Below is a small trained network, with its code and all its weights. Each question gives an input and a class and asks what happens when units are switched off, that is, made to give their printed mean instead of their output.

import numpy as np


def w(rows, s, z=0):
    codes = np.array(rows[::2]) - 128.0
    scale = np.full(codes.shape[1], s)
    scale[-1] = z or s
    return codes * scale


def f(y):
    return np.maximum(y, 0)


def log_softmax(a):
    a = a - a.max(-1, keepdims=True)
    return a - np.log(np.exp(a).sum(-1, keepdims=True))


def net(x, mask):
    res = np.array(x, float).reshape(1, 8) / 4 @ E
    y = f(res @ A[0][:, :-1].T + A[0][:, -1])
    res = res + np.where(mask, y, B[0][:, -1]) @ B[0][:, :-1]
    return log_softmax(res[-1] @ U[:, :-1].T + U[:, -1])


A, B = {}, {}
E = w([
[124,129,115,127,135,122,133,138,131,138,130,135],'x0',
[120,121,123,122,120,125,132,124,126,123,136,122],'x1',
[122,142,135,87,2,115,115,154,80,205,42,104],'x2',
[127,198,158,78,129,190,183,80,96,186,192,153],'x3',
[169,121,22,123,153,192,152,93,161,137,84,37],'x4',
[129,125,132,131,111,140,129,125,121,112,130,125],'x5',
[131,126,129,119,145,119,125,133,129,139,127,126],'x6',
[134,126,126,125,131,131,129,132,123,126,125,134],'x7',
],0.018)
A[0] = w([
[165,130,89,180,196,201,151,93,196,94,162,85,119],'N0',
[100,116,221,174,143,70,122,120,130,75,218,234,229],'N1',
[115,224,161,64,145,208,202,81,85,202,204,134,135],'N2',
[132,46,114,192,115,55,75,189,176,73,71,96,255],'N3',
[154,95,84,166,222,169,164,103,181,58,136,93,194],'N4',
[165,153,29,113,112,174,177,104,120,177,37,4,64],'N5',
[119,122,144,116,168,103,112,87,154,90,162,165,157],'N6',
[90,113,134,146,99,110,98,172,130,100,120,185,123],'N7',
[166,148,84,122,136,183,138,80,159,179,122,92,90],'N8',
[115,128,125,121,90,107,106,133,124,196,38,95,97],'N9',
[93,146,175,94,1,59,104,160,59,227,96,177,124],'N10',
],0.0093,0.0097)
B[0] = w([
[137,80,111,95,129,87,157,27,141,106,172,155,207],'N0',
[46,239,158,168,202,112,147,184,97,127,210,172,251],'N1',
[175,168,135,71,114,173,241,32,111,181,181,208,222],'N2',
[139,90,114,151,132,106,2,232,99,23,117,106,227],'N3',
[112,73,58,211,144,15,99,76,114,84,149,185,227],'N4',
[167,107,44,129,82,194,132,101,216,121,52,80,216],'N5',
[86,153,71,125,161,153,134,163,143,138,161,125,176],'N6',
[137,126,165,101,162,73,125,159,146,145,137,79,170],'N7',
[157,107,60,108,114,169,188,72,158,142,142,107,177],'N8',
[155,75,156,139,104,176,149,179,113,95,50,100,180],'N9',
[131,172,247,52,91,146,101,180,112,179,46,75,247],'N10',
],0.0099,0.03)
U = w([
[80,167,133,174,177,69,74,206,104,70,201,140,207],'0',
[65,198,162,134,176,144,183,89,105,150,219,196,218],'1',
[116,142,222,93,88,83,57,216,86,110,83,78,155],'2',
[128,195,242,77,49,159,150,115,88,228,109,133,69],'3',
[134,49,41,176,132,67,65,49,144,62,129,117,169],'4',
[194,87,65,119,127,121,169,2,148,126,217,163,101],'5',
[183,66,60,137,60,180,81,149,160,100,28,48,57],'6',
[175,149,94,76,50,222,179,47,164,176,61,72,2],'7',
],0.0093,0.0031)

Each question gives the input, the list of numbers given to net, and the class t.
The units are the neurons (one row each of A and B). Each row of codes is followed by its name. A weight is (code - 128) times the scale printed after its matrix; where a second scale follows, it is the last column's (A, B and U).
mask holds one flag per neuron, in row order. A switched-off neuron (its flag False) gives its mean, the last column of its row in B, instead of its output. The means were averaged over made-up inputs and are rounded, as every weight is.
A unit's drop is (log p(t) with every unit on - log p(t) with that unit switched off) / (log p(t) with every unit on - log p(t) with every unit switched off).
The circuit of an input: a set's keep is (log p(t) with only the set's units on - log p(t) with every unit switched off) / (log p(t) with every unit on - log p(t) with every unit switched off). Starting from all 11 units, units are removed one at a time, each time the one whose removal leaves the highest keep (on an exact tie, the one counted first), for as long as the keep stays at least 0.8.
circuit, biggest first: the units of the circuit, biggest drop first
most important unit: the unit with the biggest drop
top k neurons: the k neurons with the biggest drops, biggest first
drop of u: that unit's drop, to one decimal
input [-2,1,-1,0,1,0,2,1], class 4: circuit, biggest first	(N2 N10)
input [6,-6,0,-1,3,4,-4,-2], class 4: top 3 neurons	(N10 N2 N9)
input [1,3,3,-1,1,8,-8,3], class 6: most important unit	N1
input [0,7,1,-3,2,-4,8,6], class 6: top 2 neurons	(N1 N0)
input [-4,-6,8,1,1,6,4,4], class 7: top 3 neurons	(N5 N3 N1)
input [7,2,6,0,1,-5,0,6], class 6: top 4 neurons	(N1 N2 N5 N9)
input [-8,0,0,1,8,5,7,-5], class 5: top 4 neurons	(N10 N4 N0 N3)
input [-6,-6,0,8,1,2,-8,4], class 5: top 4 neurons	(N10 N1 N2 N5)
input [5,-7,1,5,1,-2,-7,7], class 7: top 2 neurons	(N1 N4)
input [2,5,1,-7,0,6,1,-1], class 2: top 2 neurons	(N5 N1)
input [6,-6,1,7,-6,-5,-3,5], class 3: top 2 neurons	(N10 N4)
input [1,-4,8,0,2,2,-1,4], class 6: top 3 neurons	(N2 N5 N9)
input [-5,2,-3,1,1,1,0,1], class 5: top 3 neurons	(N3 N10 N1)
input [-6,-4,-8,-3,2,-7,-3,6], class 4: top 2 neurons	(N4 N0)
input [4,-4,4,3,1,7,-2,0], class 7: circuit, biggest first	(N1)
input [-5,6,-3,0,8,8,1,4], class 4: top 2 neurons	(N2 N4)
input [8,-7,1,-4,2,-5,-3,8], class 6: top 3 neurons	(N1 N0 N4)
input [-3,-3,-6,0,2,-3,2,8], class 4: drop of N4	0.8
input [-3,0,3,8,1,4,4,3], class 7: drop of N1	1.2
input [6,8,1,5,-2,5,2,1], class 3: circuit, biggest first	(N4)
input [-8,-8,1,2,0,2,-8,8], class 3: drop of N3	0.1
input [3,-1,-5,4,2,-7,5,-2], class 5: drop of N3	0.0
